The symbols move the points like this.
z701: pu>z184, sa>z305, ri>z463, zo>z228, na>z265, ra>z314
z37: pu>z130, sa>z699, ri>z648, zo>z827, na>z871, ra>z134
z830: pu>z530, sa>z749, ri>z581, zo>z840, na>z864, ra>z172
z907: pu>z681, sa>z757, ri>z679, zo>z962, na>z607, ra>z342
z635: pu>z43, sa>z27, ri>z673, zo>z398, na>z130, ra>z244
z883: pu>z757, sa>z204, ri>z607, zo>z477, na>z637, ra>z413
z345: pu>z893, sa>z326, ri>z577, zo>z47, na>z468, ra>z214
z534: pu>z418, sa>z184, ri>z148, zo>z440, na>z463, ra>z786
z921: pu>z828, sa>z443, ri>z530, zo>z493, na>z749, ra>z830
z607: pu>z925, sa>z810, ri>z962, zo>z907, na>z477, ra>z884
z487: pu>z440, sa>z228, ri>z669, zo>z786, na>z647, ra>z757
z421: pu>z746, sa>z827, ri>z828, zo>z396, na>z443, ra>z921
z172: pu>z581, sa>z864, ri>z775, zo>z893, na>z764, ra>z47
z146: pu>z749, sa>z686, ri>z864, zo>z912, na>z499, ra>z522
z764: pu>z840, sa>z912, ri>z893, zo>z172, na>z326, ra>z345
z581: pu>z146, sa>z493, ri>z522, zo>z814, na>z840, ra>z775
z681: pu>z702, sa>z669, ri>z883, zo>z637, na>z925, ra>z679
z493: pu>z686, sa>z421, ri>z499, zo>z530, na>z921, ra>z840
z273: pu>z21, sa>z679, ri>z595, zo>z795, na>z360, ra>z27
z940: pu>z313, sa>z577, ri>z276, zo>z184, na>z60, ra>z228
z171: pu>z421, sa>z805, ri>z921, zo>z749, na>z31, ra>z912
z770: pu>z490, sa>z487, ri>z681, zo>z925, na>z757, ra>z907
z130: pu>z557, sa>z738, ri>z398, zo>z635, na>z258, ra>z648
z21: pu>z907, sa>z883, ri>z342, zo>z884, na>z413, ra>z595
z795: pu>z884, sa>z498, ri>z657, zo>z595, na>z273, ra>z700
z647: pu>z534, sa>z701, ri>z786, zo>z487, na>z314, ra>z810
z762: pu>z273, sa>z342, ri>z27, zo>z738, na>z186, ra>z832
z925: pu>z204, sa>z786, ri>z637, zo>z681, na>z770, ra>z962
z490: pu>z314, sa>z440, ri>z702, zo>z204, na>z669, ra>z681
z244: pu>z673, sa>z130, ri>z141, zo>z746, na>z648, ra>z396
z751: pu>z578, sa>z893, ri>z313, zo>z238, na>z577, ra>z940
z557: pu>z186, sa>z795, ri>z699, zo>z43, na>z700, ra>z398
z578: pu>z764, sa>z814, ri>z345, zo>z468, na>z713, ra>z313
z713: pu>z326, sa>z581, ri>z468, zo>z578, na>z775, ra>z238
z134: pu>z648, sa>z871, ri>z421, zo>z443, na>z805, ra>z171
z840: pu>z499, sa>z921, ri>z814, zo>z581, na>z830, ra>z893
z385: pu>z498, sa>z907, ri>z273, zo>z360, na>z342, ra>z762
z708: pu>z228, sa>z418, ri>z647, zo>z314, na>z148, ra>z204
z893: pu>z814, sa>z830, ri>z713, zo>z775, na>z172, ra>z577
z832: pu>z27, sa>z186, ri>z130, zo>z258, na>z699, ra>z37
z31: pu>z443, sa>z141, ri>z749, zo>z171, na>z686, ra>z146
z326: pu>z830, sa>z146, ri>z172, zo>z764, na>z522, ra>z468
z228: pu>z276, sa>z60, ri>z534, zo>z463, na>z701, ra>z647
z398: pu>z699, sa>z700, ri>z871, zo>z673, na>z635, ra>z746
z498: pu>z477, sa>z681, ri>z21, zo>z413, na>z679, ra>z273
z746: pu>z871, sa>z635, ri>z805, zo>z141, na>z244, ra>z828
z305: pu>z751, sa>z345, ri>z940, zo>z60, na>z214, ra>z265
z433: pu>z305, sa>z313, ri>z265, zo>z418, na>z276, ra>z440
z595: pu>z342, sa>z413, ri>z186, zo>z657, na>z795, ra>z557
z871: pu>z258, sa>z43, ri>z827, zo>z37, na>z673, ra>z805
z265: pu>z940, sa>z214, ri>z228, zo>z701, na>z418, ra>z708
z648: pu>z398, sa>z258, ri>z746, zo>z244, na>z827, ra>z421
z699: pu>z738, sa>z657, ri>z258, zo>z832, na>z43, ra>z871
z786: pu>z148, sa>z463, ri>z490, zo>z669, na>z487, ra>z770
z258: pu>z700, sa>z762, ri>z635, zo>z130, na>z832, ra>z827
z757: pu>z669, sa>z647, ri>z925, zo>z770, na>z810, ra>z607
z679: pu>z883, sa>z925, ri>z413, zo>z498, na>z962, ra>z360
z669: pu>z708, sa>z534, ri>z204, zo>z490, na>z786, ra>z925
z805: pu>z827, sa>z673, ri>z443, zo>z134, na>z141, ra>z31
z814: pu>z912, sa>z530, ri>z326, zo>z522, na>z581, ra>z713
z749: pu>z396, sa>z134, ri>z493, zo>z921, na>z171, ra>z864
z360: pu>z413, sa>z962, ri>z795, zo>z273, na>z385, ra>z738
z440: pu>z265, sa>z276, ri>z708, zo>z148, na>z534, ra>z669
z657: pu>z385, sa>z21, ri>z762, zo>z186, na>z595, ra>z43
z148: pu>z701, sa>z433, ri>z314, zo>z708, na>z440, ra>z490
z186: pu>z360, sa>z884, ri>z738, zo>z762, na>z657, ra>z699
z314: pu>z463, sa>z265, ri>z487, zo>z647, na>z708, ra>z702
z463: pu>z433, sa>z940, ri>z440, zo>z534, na>z228, ra>z487
z522: pu>z864, sa>z499, ri>z764, zo>z326, na>z814, ra>z578
z238: pu>z468, sa>z775, ri>z696, zo>z313, na>z751, ra>z184
z342: pu>z679, sa>z607, ri>z360, zo>z385, na>z884, ra>z186
z637: pu>z810, sa>z490, ri>z477, zo>z883, na>z681, ra>z498
z738: pu>z795, sa>z385, ri>z700, zo>z27, na>z762, ra>z258
z702: pu>z487, sa>z708, ri>z757, zo>z810, na>z204, ra>z883
z214: pu>z577, sa>z468, ri>z60, zo>z305, na>z696, ra>z418
z700: pu>z657, sa>z273, ri>z43, zo>z557, na>z27, ra>z635
z864: pu>z493, sa>z171, ri>z840, zo>z830, na>z912, ra>z764
z686: pu>z134, sa>z746, ri>z171, zo>z31, na>z828, ra>z499
z912: pu>z921, sa>z31, ri>z830, zo>z864, na>z146, ra>z326
z884: pu>z962, sa>z477, ri>z385, zo>z342, na>z21, ra>z657
z43: pu>z762, sa>z595, ri>z832, zo>z699, na>z557, ra>z673
z696: pu>z47, sa>z578, ri>z305, zo>z214, na>z313, ra>z433
z828: pu>z805, sa>z244, ri>z31, zo>z686, na>z396, ra>z530
z141: pu>z37, sa>z398, ri>z134, zo>z805, na>z746, ra>z686
z477: pu>z770, sa>z702, ri>z907, zo>z607, na>z883, ra>z21
z499: pu>z171, sa>z828, ri>z912, zo>z146, na>z530, ra>z814
z204: pu>z647, sa>z148, ri>z810, zo>z702, na>z490, ra>z637
z184: pu>z696, sa>z751, ri>z433, zo>z276, na>z940, ra>z463
z673: pu>z832, sa>z557, ri>z37, zo>z871, na>z398, ra>z141
z396: pu>z141, sa>z648, ri>z686, zo>z828, na>z421, ra>z493
z827: pu>z635, sa>z832, ri>z244, zo>z648, na>z37, ra>z443
z810: pu>z786, sa>z314, ri>z770, zo>z757, na>z702, ra>z477
z775: pu>z522, sa>z840, ri>z578, zo>z713, na>z893, ra>z751
z276: pu>z214, sa>z238, ri>z418, zo>z433, na>z184, ra>z534
z962: pu>z637, sa>z770, ri>z498, zo>z679, na>z907, ra>z385
z60: pu>z238, sa>z47, ri>z184, zo>z940, na>z305, ra>z701
z577: pu>z713, sa>z172, ri>z238, zo>z751, na>z47, ra>z60
z443: pu>z244, sa>z37, ri>z396, zo>z421, na>z134, ra>z749
z313: pu>z345, sa>z713, ri>z214, zo>z696, na>z238, ra>z276
z530: pu>z31, sa>z396, ri>z146, zo>z499, na>z493, ra>z581
z413: pu>z607, sa>z637, ri>z884, zo>z21, na>z498, ra>z795
z27: pu>z595, sa>z360, ri>z557, zo>z700, na>z738, ra>z130
z418: pu>z60, sa>z696, ri>z701, zo>z265, na>z433, ra>z148
z468: pu>z172, sa>z522, ri>z47, zo>z345, na>z578, ra>z696
z47: pu>z775, sa>z764, ri>z751, zo>z577, na>z345, ra>z305

In the rows, 51 stands for zero.

The rows follow the links: the fewer symbols apart two points are, the more alike their rows tend to be.

Each row is also shifted at random along 5 hidden directions that mean nothing.

Rows with their points:
[41, 49, 47, 50, 64, 50, 36, 49, 55, 66, 49, 62, 35, 48, 61, 39, 60, 45, 64, 64, 47, 58, 58, 63, 54, 36, 43, 43, 35, 57, 70, 57, 46, 44, 48, 61, 54, 68, 43, 42, 53, 53, 48]; point z184
[14, 59, 46, 53, 57, 41, 42, 50, 59, 58, 56, 64, 45, 55, 63, 46, 60, 46, 58, 43, 45, 54, 55, 57, 53, 48, 47, 50, 37, 59, 46, 52, 44, 65, 57, 44, 59, 63, 46, 46, 56, 71, 46]; point z468
[71, 58, 41, 56, 30, 48, 61, 49, 56, 47, 56, 63, 56, 64, 54, 68, 50, 50, 52, 45, 39, 54, 42, 48, 54, 59, 57, 68, 55, 53, 53, 51, 45, 38, 48, 48, 58, 29, 46, 47, 54, 47, 52]; point z764
[60, 56, 39, 50, 36, 41, 53, 49, 51, 61, 49, 56, 49, 51, 64, 66, 43, 43, 46, 54, 48, 57, 48, 52, 59, 50, 44, 56, 45, 53, 51, 52, 52, 54, 55, 57, 55, 56, 47, 55, 51, 52, 44]; point z940
[45, 50, 59, 51, 53, 55, 56, 55, 43, 44, 51, 54, 49, 59, 41, 47, 60, 61, 49, 51, 55, 60, 51, 37, 41, 55, 57, 65, 49, 53, 46, 51, 51, 60, 46, 50, 51, 43, 49, 45, 58, 50, 57]; point z421
[52, 50, 62, 56, 68, 49, 43, 54, 51, 46, 52, 42, 56, 42, 46, 31, 59, 60, 52, 59, 57, 46, 67, 51, 53, 43, 55, 39, 40, 45, 53, 51, 47, 53, 50, 47, 53, 65, 52, 50, 41, 59, 64]; point z557
[35, 54, 57, 53, 44, 36, 58, 51, 41, 42, 50, 36, 60, 44, 41, 52, 46, 60, 38, 53, 62, 51, 62, 34, 54, 55, 53, 52, 46, 43, 36, 47, 56, 69, 58, 46, 51, 58, 54, 58, 46, 59, 61]; point z699
[53, 50, 58, 51, 42, 53, 63, 56, 41, 43, 51, 49, 52, 58, 40, 60, 52, 62, 42, 51, 56, 59, 44, 31, 44, 66, 58, 68, 52, 51, 44, 49, 56, 59, 43, 53, 49, 33, 50, 48, 55, 47, 58]; point z805
[40, 58, 48, 53, 62, 58, 43, 57, 65, 58, 58, 67, 48, 61, 66, 51, 61, 44, 61, 42, 41, 48, 41, 65, 54, 57, 54, 49, 43, 60, 57, 53, 41, 48, 41, 48, 57, 41, 46, 42, 49, 65, 47]; point z893
[58, 46, 62, 56, 56, 47, 51, 49, 44, 42, 55, 52, 44, 56, 34, 37, 66, 65, 58, 49, 53, 62, 59, 35, 36, 57, 56, 64, 42, 56, 45, 51, 51, 68, 51, 46, 51, 50, 48, 39, 65, 56, 62]; point z134
[22, 57, 45, 47, 57, 54, 44, 58, 59, 65, 53, 63, 44, 54, 70, 59, 52, 41, 55, 54, 46, 52, 39, 62, 59, 57, 47, 44, 39, 59, 62, 54, 48, 49, 39, 60, 53, 46, 45, 47, 47, 60, 44]; point z313
[56, 56, 41, 48, 40, 40, 52, 49, 49, 62, 44, 52, 50, 48, 67, 60, 42, 42, 40, 53, 54, 57, 55, 53, 58, 38, 41, 54, 48, 50, 43, 52, 53, 61, 66, 54, 57, 72, 50, 61, 50, 53, 40]; point z418
[72, 54, 52, 53, 55, 53, 52, 55, 55, 46, 47, 38, 71, 42, 56, 45, 43, 49, 39, 50, 58, 35, 64, 60, 61, 33, 53, 39, 61, 35, 44, 49, 48, 40, 62, 42, 55, 67, 58, 68, 32, 50, 52]; point z385
[42, 53, 51, 50, 56, 64, 52, 56, 53, 49, 50, 66, 51, 65, 53, 46, 63, 55, 52, 52, 48, 55, 51, 53, 47, 40, 57, 63, 53, 50, 58, 53, 40, 34, 46, 50, 59, 44, 45, 44, 51, 45, 52]; point z912
[40, 45, 48, 44, 56, 58, 47, 50, 49, 64, 43, 53, 40, 47, 57, 53, 46, 44, 53, 62, 53, 55, 47, 59, 52, 43, 42, 44, 53, 54, 63, 55, 57, 44, 49, 66, 45, 58, 52, 53, 54, 40, 41]; point z708
[55, 47, 39, 47, 27, 43, 60, 41, 39, 58, 41, 51, 45, 48, 49, 66, 39, 48, 45, 70, 53, 63, 54, 43, 55, 39, 43, 61, 55, 46, 61, 54, 59, 37, 58, 67, 51, 57, 48, 56, 58, 28, 47]; point z463
[31, 61, 41, 54, 40, 32, 51, 46, 55, 55, 54, 60, 52, 55, 61, 56, 51, 46, 48, 40, 47, 56, 57, 49, 55, 47, 46, 58, 43, 54, 36, 50, 47, 69, 67, 41, 61, 64, 47, 53, 56, 68, 46]; point z345
[23, 51, 53, 42, 70, 71, 47, 61, 57, 55, 44, 43, 61, 44, 63, 47, 44, 43, 42, 53, 58, 33, 48, 72, 60, 38, 49, 29, 67, 41, 55, 51, 51, 34, 50, 53, 48, 59, 60, 65, 31, 46, 42]; point z962
[72, 50, 56, 53, 51, 58, 56, 56, 48, 44, 52, 57, 52, 63, 46, 48, 60, 59, 50, 46, 53, 57, 50, 42, 41, 53, 58, 67, 52, 52, 46, 51, 47, 54, 48, 46, 54, 41, 49, 45, 56, 50, 55]; point z686
[43, 62, 45, 48, 52, 60, 55, 62, 54, 52, 44, 64, 65, 64, 69, 49, 57, 50, 35, 46, 55, 50, 57, 59, 55, 24, 54, 63, 57, 41, 42, 51, 37, 40, 60, 42, 68, 62, 49, 60, 39, 51, 44]; point z840
[72, 53, 41, 52, 44, 49, 48, 51, 54, 62, 50, 60, 46, 52, 64, 60, 49, 44, 54, 61, 45, 55, 47, 58, 60, 47, 47, 52, 43, 53, 65, 55, 48, 38, 46, 60, 56, 52, 44, 49, 49, 47, 47]; point z60
[40, 52, 50, 50, 36, 55, 65, 52, 44, 43, 51, 59, 52, 66, 41, 63, 53, 59, 46, 49, 49, 60, 43, 36, 44, 59, 58, 74, 59, 51, 48, 50, 50, 45, 46, 51, 53, 30, 48, 46, 60, 40, 55]; point z493
[46, 43, 50, 45, 63, 63, 47, 49, 51, 57, 42, 48, 48, 45, 53, 41, 48, 46, 53, 60, 56, 47, 58, 65, 51, 29, 45, 40, 64, 45, 61, 54, 53, 33, 57, 57, 48, 68, 56, 57, 49, 35, 44]; point z757
[39, 46, 44, 53, 54, 49, 40, 43, 51, 61, 51, 66, 31, 51, 48, 43, 63, 52, 72, 78, 40, 64, 58, 55, 54, 38, 48, 51, 35, 55, 88, 59, 44, 19, 38, 68, 52, 52, 37, 32, 60, 36, 59]; point z214
[30, 59, 47, 45, 37, 58, 66, 60, 45, 47, 43, 58, 64, 66, 57, 64, 49, 54, 29, 46, 57, 55, 47, 43, 51, 41, 55, 72, 63, 42, 37, 49, 46, 46, 56, 47, 62, 46, 51, 61, 46, 44, 46]; point z499
[32, 45, 52, 50, 51, 51, 51, 42, 49, 45, 49, 41, 53, 41, 37, 45, 46, 53, 55, 59, 52, 46, 61, 53, 52, 42, 50, 42, 64, 44, 58, 51, 55, 34, 57, 53, 45, 57, 57, 55, 52, 37, 56]; point z679
[52, 49, 62, 52, 61, 53, 50, 57, 43, 46, 49, 48, 50, 53, 42, 37, 62, 63, 48, 59, 60, 58, 60, 40, 45, 47, 56, 56, 42, 48, 50, 51, 49, 57, 46, 51, 53, 56, 49, 46, 51, 52, 61]; point z648
[58, 48, 46, 46, 52, 58, 47, 53, 52, 65, 48, 57, 40, 49, 62, 60, 46, 42, 55, 61, 48, 55, 39, 61, 55, 53, 45, 46, 47, 57, 66, 55, 56, 44, 41, 67, 46, 48, 49, 49, 52, 44, 42]; point z228
[95, 50, 60, 56, 58, 55, 50, 59, 48, 45, 51, 44, 59, 50, 49, 40, 58, 60, 46, 59, 58, 50, 59, 47, 52, 46, 59, 51, 44, 44, 53, 51, 46, 47, 45, 49, 55, 53, 50, 51, 40, 51, 62]; point z398

From each start, follow one symbol. Which point do you reach?
Answers are names.
---
[48, 56, 54, 52, 46, 45, 59, 56, 45, 43, 45, 35, 69, 43, 50, 51, 43, 57, 31, 58, 63, 45, 64, 44, 61, 41, 54, 48, 53, 34, 42, 48, 52, 48, 58, 47, 55, 62, 55, 65, 34, 50, 59]
ri	z557
---
[35, 46, 57, 57, 51, 40, 50, 41, 47, 40, 57, 39, 49, 40, 29, 43, 51, 60, 61, 59, 50, 49, 61, 41, 51, 60, 55, 43, 48, 49, 59, 50, 56, 47, 48, 51, 43, 47, 52, 45, 54, 49, 68]
zo	z186
---
[30, 50, 55, 51, 58, 48, 48, 47, 58, 48, 57, 39, 55, 41, 48, 49, 43, 46, 55, 36, 51, 37, 48, 57, 51, 64, 49, 34, 60, 54, 39, 47, 59, 67, 59, 43, 42, 53, 61, 58, 50, 63, 48]
ri	z21
---
[41, 45, 54, 47, 65, 59, 45, 49, 57, 55, 51, 45, 47, 43, 52, 45, 46, 43, 59, 44, 52, 41, 47, 65, 49, 52, 46, 34, 62, 55, 51, 51, 57, 55, 55, 51, 42, 57, 60, 55, 52, 52, 42]
zo	z637
---
[33, 60, 43, 49, 42, 39, 50, 53, 56, 63, 53, 56, 48, 51, 69, 67, 44, 40, 47, 41, 48, 53, 40, 54, 58, 63, 43, 49, 42, 60, 40, 50, 55, 74, 55, 52, 53, 53, 50, 55, 52, 69, 39]
pu	z751
---
[90, 51, 57, 55, 42, 49, 60, 55, 42, 41, 50, 48, 59, 56, 43, 51, 54, 62, 41, 51, 58, 57, 56, 35, 46, 53, 59, 67, 50, 46, 40, 49, 51, 60, 52, 46, 54, 48, 51, 53, 51, 50, 59]
na	z244
---
[51, 58, 61, 48, 62, 59, 53, 69, 47, 50, 45, 44, 64, 53, 62, 49, 51, 55, 28, 48, 66, 46, 50, 48, 54, 49, 55, 50, 48, 44, 34, 48, 50, 67, 49, 47, 56, 58, 54, 62, 33, 63, 50]
ri	z648
---
[44, 48, 44, 42, 41, 53, 58, 49, 44, 60, 40, 47, 49, 47, 57, 65, 37, 43, 40, 57, 57, 54, 47, 53, 54, 42, 41, 51, 62, 48, 50, 52, 60, 49, 59, 62, 47, 60, 55, 63, 52, 37, 38]
pu	z534
---
[63, 53, 55, 50, 62, 65, 49, 59, 64, 51, 57, 40, 62, 44, 60, 58, 40, 42, 51, 37, 50, 29, 32, 68, 58, 71, 54, 29, 64, 53, 49, 49, 56, 50, 42, 48, 42, 36, 62, 59, 37, 59, 45]
zo	z21
---
[20, 46, 46, 42, 41, 49, 57, 44, 44, 57, 43, 45, 44, 45, 48, 62, 37, 45, 47, 53, 56, 54, 46, 48, 50, 52, 41, 50, 63, 53, 47, 51, 65, 58, 60, 61, 43, 57, 57, 59, 60, 40, 40]
na	z786
---
[34, 41, 53, 51, 54, 52, 49, 40, 52, 47, 54, 43, 45, 42, 33, 46, 47, 52, 66, 55, 47, 46, 53, 53, 47, 56, 50, 40, 61, 53, 63, 51, 58, 40, 50, 55, 39, 46, 56, 48, 60, 40, 56]
zo	z962
---
[47, 54, 43, 53, 54, 42, 41, 47, 55, 61, 50, 63, 43, 51, 61, 43, 59, 47, 59, 61, 46, 58, 64, 59, 56, 32, 45, 50, 36, 52, 62, 56, 43, 44, 56, 54, 60, 69, 43, 46, 53, 54, 50]
pu	z47
---
[62, 55, 60, 48, 70, 71, 49, 69, 53, 51, 48, 58, 57, 63, 63, 43, 63, 54, 42, 45, 58, 49, 46, 57, 46, 45, 57, 56, 52, 50, 45, 51, 42, 55, 43, 47, 58, 50, 51, 52, 41, 58, 47]
ri	z31
---
[69, 50, 62, 52, 60, 59, 51, 60, 46, 46, 50, 50, 53, 55, 47, 43, 60, 61, 47, 57, 58, 55, 53, 44, 46, 51, 59, 57, 45, 49, 51, 52, 48, 52, 41, 52, 53, 47, 49, 47, 47, 50, 60]
ra	z396
